Below are the code and all the weights of a small trained network. Each question names an input and a target symbol and asks about switching units off, where a switched-off unit gives its printed mean instead of its output.

import numpy as np


def w(rows, s, z=0):
    codes = np.array(rows[::2]) - 128.0
    scale = np.full(codes.shape[1], s)
    scale[-1] = z or s
    return codes * scale


def norm(h):
    return h / np.sqrt((h * h).mean(-1, keepdims=True) + 1e-5)


def f(y):
    return y / 2 * (1 + np.tanh(0.7978845608 * (y + 0.044715 * y**3)))


def softmax(a):
    e = np.exp(a - a.max(-1, keepdims=True))
    return e / e.sum(-1, keepdims=True)


def log_softmax(a):
    a = a - a.max(-1, keepdims=True)
    return a - np.log(np.exp(a).sum(-1, keepdims=True))


def net(x, mask):
    ids = ['βγδεζηθλξπσφψω'.index(c) for c in x.split()]
    T = len(ids)
    res = E[ids] + P[:T]
    r = norm(res)
    for j in range(2):
        rows = slice(2 * j, 2 * j + 2)
        q, k, v = (r @ M[0][rows].T for M in (Q, K, V))
        z = softmax(np.where(np.tri(T) > 0, q @ k.T / 2**0.5, -1e9)) @ v
        o = O[0][rows]
        res = res + np.where(mask[j], z, o[:, -1]) @ o[:, :-1]
    y = f(norm(res) @ A[0][:, :-1].T + A[0][:, -1])
    res = res + np.where(mask[2:18], y, B[0][:, -1]) @ B[0][:, :-1]
    return log_softmax(norm(res)[-1] @ U[:, :-1].T + U[:, -1])


Q, K, V, O, A, B = {}, {}, {}, {}, {}, {}
E = w([
[56,64,121,143,75,167,133,155,140],'β',
[203,200,184,176,111,205,160,162,52],'γ',
[196,156,134,203,145,170,57,141,97],'δ',
[70,60,136,146,69,172,142,149,150],'ε',
[41,68,89,81,103,171,161,154,133],'ζ',
[185,81,62,148,150,134,208,78,115],'η',
[47,148,170,120,83,195,155,141,150],'θ',
[39,176,179,156,88,145,156,118,171],'λ',
[172,193,139,131,197,191,159,73,86],'ξ',
[198,199,89,136,181,100,167,103,184],'π',
[138,185,117,87,34,84,99,113,155],'σ',
[170,201,103,105,147,85,185,57,106],'φ',
[142,150,162,121,177,127,120,144,252],'ψ',
[149,105,224,76,121,123,89,100,175],'ω',
],0.02)
P = w([
[151,124,252,167,163,67,181,182,31],'0',
[146,146,191,126,110,75,194,188,86],'1',
[136,145,158,114,98,83,192,179,110],'2',
[138,135,146,121,96,115,178,164,112],'3',
[129,131,133,121,92,129,168,152,120],'4',
[127,131,122,123,93,137,155,138,126],'5',
[124,127,114,124,92,145,142,125,133],'6',
[124,127,104,125,93,157,132,112,140],'7',
[118,126,93,127,96,161,118,97,144],'8',
[116,124,78,126,99,171,107,85,148],'9',
[111,125,63,126,100,180,95,67,155],'10',
[116,128,56,130,101,202,87,57,152],'11',
[117,133,44,126,108,221,81,38,148],'12',
],0.013)
Q[0] = w([
[90,124,101,164,60,227,139,52,128],'H0',
[74,137,130,38,62,145,77,172,253],'H0',
[142,187,142,138,129,83,163,115,140],'H1',
[59,173,125,67,46,167,180,119,221],'H1',
],0.012)
K[0] = w([
[95,124,54,114,130,164,116,48,153],'H0',
[147,141,124,56,147,163,47,52,195],'H0',
[147,181,180,123,157,59,128,179,99],'H1',
[130,187,120,113,127,171,98,9,190],'H1',
],0.012)
V[0] = w([
[124,128,135,121,239,143,165,188,202],'H0',
[88,125,98,250,153,152,164,172,144],'H0',
[214,36,119,123,120,117,159,152,111],'H1',
[116,151,101,205,124,52,194,55,139],'H1',
],0.012)
O[0] = w([
[86,184,119,90,181,198,40,144,213,71],'H0',
[166,157,60,176,185,147,195,170,223,212],'H0',
[139,70,47,95,127,188,78,6,68,21],'H1',
[90,172,95,255,73,140,95,154,73,253],'H1',
],0.011,0.0034)
A[0] = w([
[97,162,147,166,73,92,48,118,132,129],'N0',
[183,159,138,174,238,148,70,177,3,82],'N1',
[166,213,192,156,107,179,118,158,74,193],'N2',
[134,111,109,78,145,158,137,114,144,53],'N3',
[176,184,73,111,88,151,2,189,168,146],'N4',
[101,170,142,149,123,188,81,144,168,92],'N5',
[118,97,126,100,145,127,116,141,209,90],'N6',
[127,126,128,171,128,107,184,121,45,237],'N7',
[112,134,120,176,111,169,83,131,81,61],'N8',
[79,186,87,158,134,114,132,144,127,84],'N9',
[154,111,177,90,155,120,153,163,183,3],'N10',
[148,166,63,153,151,171,126,114,92,194],'N11',
[94,159,140,48,143,117,118,91,132,18],'N12',
[208,148,110,107,231,22,189,137,113,97],'N13',
[120,118,116,123,97,122,187,152,166,89],'N14',
[61,98,211,104,135,130,6,118,101,63],'N15',
],0.016,0.006)
B[0] = w([
[120,102,104,72,155,149,119,147,98,185],'N0',
[181,242,115,123,119,110,79,106,112,168],'N1',
[140,107,86,135,114,135,111,71,128,234],'N2',
[119,122,125,195,145,120,108,128,143,134],'N3',
[97,145,73,114,116,113,187,113,119,173],'N4',
[171,124,145,106,136,113,142,165,107,183],'N5',
[132,132,97,111,158,109,130,108,131,150],'N6',
[131,144,111,103,141,97,121,137,172,254],'N7',
[99,161,164,134,158,102,118,135,90,157],'N8',
[140,100,153,139,133,133,117,119,140,185],'N9',
[66,146,161,159,77,149,157,107,112,139],'N10',
[179,132,159,141,92,141,137,109,161,228],'N11',
[124,139,138,159,155,176,88,118,133,139],'N12',
[116,251,113,136,99,121,38,103,47,170],'N13',
[142,146,156,129,153,130,98,106,92,201],'N14',
[119,165,204,60,107,193,47,106,236,179],'N15',
],0.018,0.012)
U = w([
[200,225,127,126,152,90,84,90,100,130],'β',
[173,116,77,166,9,189,135,79,166,99],'γ',
[245,51,129,91,138,124,201,77,186,167],'δ',
[91,168,77,50,127,127,183,145,203,84],'ε',
[85,92,80,163,97,103,29,174,93,202],'ζ',
[108,155,230,115,121,145,226,43,91,4],'η',
[136,101,143,61,47,37,168,116,113,148],'θ',
[228,80,185,104,165,156,96,190,61,188],'λ',
[155,132,213,182,114,119,148,203,179,201],'ξ',
[152,118,136,104,143,107,127,128,140,15],'π',
[152,112,138,114,143,115,133,123,138,2],'σ',
[161,114,79,122,92,220,186,204,63,182],'φ',
[102,94,133,164,187,171,116,62,97,193],'ψ',
[129,110,200,79,98,161,45,116,200,106],'ω',
],0.011,0.0024)

Each question gives the input, a string of symbols that net reads in full, and the target symbol t.
The units are the heads (2 rows each of Q, K, V and O) and the neurons (one row each of A and B). Each row of codes is followed by its name. A weight is (code - 128) times the scale printed after its matrix; where a second scale follows, it is the last column's (O, A, B and U).
mask holds one flag per unit, heads first, then neurons. A switched-off unit (its flag False) gives its mean, the last column of its rows in O or B, instead of its output. The means were averaged over made-up inputs and are rounded, as every weight is.
A unit's drop is (log p(t) with every unit on - log p(t) with that unit switched off) / (log p(t) with every unit on - log p(t) with every unit switched off).
The circuit of an input: a set's keep is (log p(t) with only the set's units on - log p(t) with every unit switched off) / (log p(t) with every unit on - log p(t) with every unit switched off). Starting from the 12 units with the biggest drops (on a tie, the unit counted first), units are removed one at a time, each time the one whose removal leaves the highest keep (on an exact tie, the one counted first), for as long as the keep stays at least 0.8.
units of the circuit, in order: the units of the circuit, biggest drop first
most important unit: the unit with the biggest drop
top k neurons: the k neurons with the biggest drops, biggest first
heads that matter: for each layer, one digit per head in row order, 1 if its drop is at least 0.15 and else 0, layers parted by /
input η η η σ λ, target θ: units of the circuit, in order	[H0; N7]
input π γ ψ, target ε: heads that matter	10
input β η ε γ β ε ζ σ ζ, target θ: most important unit	H0
input ε β ψ η σ γ λ δ ξ φ β, target ζ: heads that matter	11
input δ φ ω θ, target ω: units of the circuit, in order	[H0; N15]
input θ π η π β ε ε ε ψ β ω λ ζ, target ω: units of the circuit, in order	[H0; N15]
input φ ψ σ, target ε: units of the circuit, in order	[N4; H0]
input ψ π δ ε ε η λ λ λ σ λ γ π, target γ: units of the circuit, in order	[N11; N7]
input β β γ λ ζ, target ξ: heads that matter	01
input ε δ ε ω λ ε ε λ σ ε, target θ: heads that matter	10
input ω ω β η η φ ε ε λ λ β, target ξ: heads that matter	01
input β ε β, target δ: units of the circuit, in order	[N13; H1]
input ε ζ ξ λ λ ε λ λ γ π η β, target φ: heads that matter	00
input δ λ η φ β ω η δ ε π ζ ζ, target φ: top 2 neurons	[N15; N4]
input π π π θ ε ε ε ε, target δ: units of the circuit, in order	[H0; H1]
input λ ε ε β, target δ: most important unit	N13
input ε π λ γ λ ξ δ ω λ λ ε ε, target ξ: heads that matter	11
input η σ η ε λ ψ θ ω ε ε, target ω: heads that matter	10
input θ ψ λ, target ε: units of the circuit, in order	[H0; N4]
input γ η θ λ β ε π λ, target φ: heads that matter	11
input ε λ β ε π ε, target φ: heads that matter	11
input ε ξ ξ ε ζ, target λ: heads that matter	10
input λ σ π φ ε ε ε ζ π ε β ε, target δ: heads that matter	11
input σ ζ ε β λ λ ζ ε β, target ψ: top 2 neurons	[N14; N11]
input θ φ γ λ η λ λ ε η δ ξ λ, target λ: most important unit	N5
input η λ π λ ε φ β, target ζ: heads that matter	01
input η ε ε ε ε ω λ θ ε ε, target η: top 2 neurons	[N14; N10]
input η θ η σ η ε φ λ, target ζ: heads that matter	01
input θ ε ε σ ζ λ φ ε, target ζ: heads that matter	01
